Below is a small trained network, with its code and all its weights. Each question gives an input and a class and asks what happens when units are switched off, that is, made to give their printed mean instead of their output.

import numpy as np


def w(rows, s, z=0):
    codes = np.array(rows[::2]) - 128.0
    scale = np.full(codes.shape[1], s)
    scale[-1] = z or s
    return codes * scale


def f(y):
    return y / 2 * (1 + np.tanh(0.7978845608 * (y + 0.044715 * y**3)))


def log_softmax(a):
    a = a - a.max(-1, keepdims=True)
    return a - np.log(np.exp(a).sum(-1, keepdims=True))


def net(x, mask):
    res = np.array(x, float).reshape(1, 8) / 4 @ E
    y = f(res @ A[0][:, :-1].T + A[0][:, -1])
    res = res + np.where(mask, y, B[0][:, -1]) @ B[0][:, :-1]
    return log_softmax(res[-1] @ U[:, :-1].T + U[:, -1])


A, B = {}, {}
E = w([
[132,132,121],'x0',
[129,129,132],'x1',
[127,130,125],'x2',
[82,24,97],'x3',
[127,127,137],'x4',
[2,156,155],'x5',
[128,123,147],'x6',
[127,126,137],'x7',
],0.0058)
A[0] = w([
[71,144,184,74],'N0',
[115,130,139,50],'N1',
[174,96,123,48],'N2',
[218,85,140,73],'N3',
[102,127,139,35],'N4',
[150,113,130,3],'N5',
[158,249,173,66],'N6',
[18,199,82,74],'N7',
[140,139,124,16],'N8',
[110,122,236,204],'N9',
[197,92,121,23],'N10',
[79,130,152,16],'N11',
[109,40,72,60],'N12',
],0.012,0.0046)
B[0] = w([
[122,173,91,167],'N0',
[91,133,98,84],'N1',
[84,173,135,117],'N2',
[130,252,83,195],'N3',
[66,150,148,87],'N4',
[38,159,95,75],'N5',
[28,16,136,238],'N6',
[184,205,134,252],'N7',
[72,118,144,73],'N8',
[175,149,90,242],'N9',
[95,212,115,137],'N10',
[73,177,112,108],'N11',
[59,60,160,186],'N12',
],0.02,0.0027)
U = w([
[66,244,112,22],'0',
[185,82,123,253],'1',
[178,87,117,235],'2',
[173,80,98,171],'3',
[2,73,131,27],'4',
],0.0098,0.0037)

Each question gives the input, the list of numbers given to net, and the class t.
The units are the neurons (one row each of A and B). Each row of codes is followed by its name. A weight is (code - 128) times the scale printed after its matrix; where a second scale follows, it is the last column's (A, B and U).
mask holds one flag per neuron, in row order. A switched-off neuron (its flag False) gives its mean, the last column of its row in B, instead of its output. The means were averaged over made-up inputs and are rounded, as every weight is.
A unit's drop is (log p(t) with every unit on - log p(t) with that unit switched off) / (log p(t) with every unit on - log p(t) with every unit switched off).
The circuit of an input: a set's keep is (log p(t) with only the set's units on - log p(t) with every unit switched off) / (log p(t) with every unit on - log p(t) with every unit switched off). Starting from the 12 units with the biggest drops (on a tie, the unit counted first), units are removed one at a time, each time the one whose removal leaves the highest keep (on an exact tie, the one counted first), for as long as the keep stays at least 0.8.
units of the circuit, in order: the units of the circuit, biggest drop first
k most important neurons: the k neurons with the biggest drops, biggest first
drop when u is switched off: that unit's drop, to one decimal
input [6,-5,-2,7,-5,-6,4,0], class 4: 4 most important neurons	(N12 N7 N9 N2)
input [5,8,4,2,1,-8,-4,6], class 0: units of the circuit, in order	(N3)
input [3,-6,1,5,-5,-6,6,1], class 0: units of the circuit, in order	(N3 N10)
input [-2,3,4,-8,4,-3,1,-6], class 4: 2 most important neurons	(N6 N7)
input [0,4,3,-8,-7,0,0,8], class 4: 2 most important neurons	(N6 N7)
input [-3,1,5,6,1,-5,3,5], class 4: 4 most important neurons	(N12 N7 N9 N2)
input [-2,-5,-8,7,-7,-8,-3,6], class 0: 2 most important neurons	(N3 N10)
input [-1,0,-1,7,4,-3,-1,-1], class 4: 3 most important neurons	(N12 N7 N9)
input [-2,1,-4,5,6,-6,-3,-4], class 0: units of the circuit, in order	(N3 N10)
input [5,0,-1,-7,6,-2,-4,7], class 4: 2 most important neurons	(N6 N7)
input [3,8,3,4,-2,7,-2,-7], class 0: drop when N0 is switched off	0.2
input [-4,0,-5,-7,4,-2,4,3], class 4: drop when N7 is switched off	0.2
input [2,-7,7,6,-2,-7,7,2], class 0: drop when N3 is switched off	0.6
input [0,-1,-6,8,7,-7,-4,7], class 4: units of the circuit, in order	(N12)
